Here is a tiny trained network, its code and every weight. The questions are about switching its units off for an input and a target symbol, where a switched-off unit gives its printed mean instead of its output.

import numpy as np


def w(rows, s, z=0):
    codes = np.array(rows[::2]) - 128.0
    scale = np.full(codes.shape[1], s)
    scale[-1] = z or s
    return codes * scale


def norm(h):
    return h / np.sqrt((h * h).mean(-1, keepdims=True) + 1e-5)


def f(y):
    return np.maximum(y, 0)


def softmax(a):
    e = np.exp(a - a.max(-1, keepdims=True))
    return e / e.sum(-1, keepdims=True)


def log_softmax(a):
    a = a - a.max(-1, keepdims=True)
    return a - np.log(np.exp(a).sum(-1, keepdims=True))


def net(x, mask):
    ids = ['αβγδεζηθμξπστψ'.index(c) for c in x.split()]
    T = len(ids)
    res = E[ids] + P[:T]
    q, k, v = (norm(res) @ M[0].T for M in (Q, K, V))
    z = softmax(np.where(np.tri(T) > 0, q @ k.T / 4**0.5, -1e9)) @ v
    res = res + np.where(mask[0], z, O[0][:, -1]) @ O[0][:, :-1]
    y = f(norm(res) @ A[0][:, :-1].T + A[0][:, -1])
    res = res + np.where(mask[1:13], y, B[0][:, -1]) @ B[0][:, :-1]
    return log_softmax(norm(res)[-1] @ U[:, :-1].T + U[:, -1])


Q, K, V, O, A, B = {}, {}, {}, {}, {}, {}
E = w([
[118,148,79,89],'α',
[136,133,109,147],'β',
[45,205,73,212],'γ',
[184,13,82,56],'δ',
[1,206,195,89],'ε',
[41,88,55,152],'ζ',
[147,114,147,144],'η',
[157,140,182,132],'θ',
[128,66,151,80],'μ',
[98,165,137,134],'ξ',
[140,149,154,95],'π',
[134,130,113,149],'σ',
[88,238,158,159],'τ',
[146,115,85,138],'ψ',
],0.003)
P = w([
[238,96,19,182],'0',
[156,114,11,156],'1',
[124,106,41,154],'2',
[102,89,58,166],'3',
[80,76,61,176],'4',
[57,67,64,178],'5',
[40,54,70,175],'6',
[25,35,70,190],'7',
[12,26,78,196],'8',
[4,14,82,196],'9',
],0.00035)
Q[0] = w([
[183,177,208,92],'h0',
[186,119,221,133],'h0',
[185,83,116,253],'h0',
[197,81,179,195],'h0',
],0.0041)
K[0] = w([
[183,179,219,94],'h0',
[195,128,226,141],'h0',
[142,85,124,255],'h0',
[185,39,175,197],'h0',
],0.0044)
V[0] = w([
[142,175,62,128],'h0',
[204,156,208,130],'h0',
[94,182,140,113],'h0',
[136,75,150,251],'h0',
],0.0018)
O[0] = w([
[129,56,193,126,254],'h0',
[63,198,113,132,23],'h0',
[164,163,185,140,115],'h0',
[114,155,59,1,21],'h0',
],0.0019,0.00034)
A[0] = w([
[223,113,148,50,89],'n0',
[177,197,110,171,224],'n1',
[154,8,95,132,111],'n2',
[83,11,44,109,217],'n3',
[49,174,195,127,120],'n4',
[1,236,106,252,1],'n5',
[230,87,126,242,162],'n6',
[226,119,145,99,131],'n7',
[189,139,173,104,197],'n8',
[219,124,83,199,187],'n9',
[211,72,124,253,154],'n10',
[218,84,171,107,124],'n11',
],0.0022,0.0012)
B[0] = w([
[137,159,100,90,154],'n0',
[105,73,127,107,179],'n1',
[98,121,176,186,198],'n2',
[145,143,182,145,254],'n3',
[131,113,130,169,179],'n4',
[252,102,125,97,176],'n5',
[117,153,86,73,176],'n6',
[110,136,96,108,157],'n7',
[118,120,96,141,170],'n8',
[79,164,123,86,180],'n9',
[138,137,87,86,178],'n10',
[128,143,98,122,162],'n11',
],0.0037,0.0025)
U = w([
[141,106,129,154,39],'α',
[146,113,126,140,3],'β',
[184,168,39,236,120],'γ',
[190,20,109,57,102],'δ',
[39,209,234,106,171],'ε',
[54,43,118,239,154],'ζ',
[139,111,126,147,13],'η',
[142,116,130,144,14],'θ',
[137,24,224,115,106],'μ',
[254,89,143,154,170],'ξ',
[134,106,121,155,56],'π',
[92,140,217,201,112],'σ',
[223,222,178,196,100],'τ',
[95,208,39,18,233],'ψ',
],0.0081,0.0044)

Each question gives the input, a string of symbols that net reads in full, and the target symbol t.
The units are the heads (4 rows each of Q, K, V and O) and the neurons (one row each of A and B). Each row of codes is followed by its name. A weight is (code - 128) times the scale printed after its matrix; where a second scale follows, it is the last column's (O, A, B and U).
mask holds one flag per unit, heads first, then neurons. A switched-off unit (its flag False) gives its mean, the last column of its rows in O or B, instead of its output. The means were averaged over made-up inputs and are rounded, as every weight is.
A unit's drop is (log p(t) with every unit on - log p(t) with that unit switched off) / (log p(t) with every unit on - log p(t) with every unit switched off).
The circuit of an input: a set's keep is (log p(t) with only the set's units on - log p(t) with every unit switched off) / (log p(t) with every unit on - log p(t) with every unit switched off). Starting from the 12 units with the biggest drops (on a tie, the unit counted first), units are removed one at a time, each time the one whose removal leaves the highest keep (on an exact tie, the one counted first), for as long as the keep stays at least 0.8.
units of the circuit, in order: the units of the circuit, biggest drop first
k most important neurons: the k neurons with the biggest drops, biggest first
drop of u: that unit's drop, to one decimal
input π τ π, target ε: units of the circuit, in order -> (h0, n5)
input π π π ξ π ζ η π ψ, target ψ: units of the circuit, in order -> (n6, n9)
input μ α σ μ α σ σ ξ θ β, target ψ: units of the circuit, in order -> (n6)
input θ ξ π ψ, target ψ: units of the circuit, in order -> (n9, n6)
input τ θ θ, target ε: units of the circuit, in order -> (h0, n5)
input τ η ε ε ξ π π γ π θ, target ψ: 3 most important neurons -> (n2, n6, n3)
input σ τ α α γ π θ, target ψ: 3 most important neurons -> (n3, n2, n5)
input ψ γ σ π, target ψ: 2 most important neurons -> (n3, n2)
input γ π σ β ξ α ε θ η β, target ε: 3 most important neurons -> (n3, n2, n5)
input ψ ξ η β σ θ θ σ, target ε: 2 most important neurons -> (n3, n9)
input θ π ψ δ μ α π α θ, target ε: 2 most important neurons -> (n5, n0)
input η ζ π π η, target ε: 2 most important neurons -> (n2, n3)
input η π ζ θ θ β, target ψ: drop of n5 -> 0.0
input ξ π π β σ, target ψ: drop of n10 -> 0.2
input ε ψ ε π π π α ζ α, target ε: drop of n1 -> 0.1
input ζ η ζ α β π, target ψ: drop of n2 -> 0.4
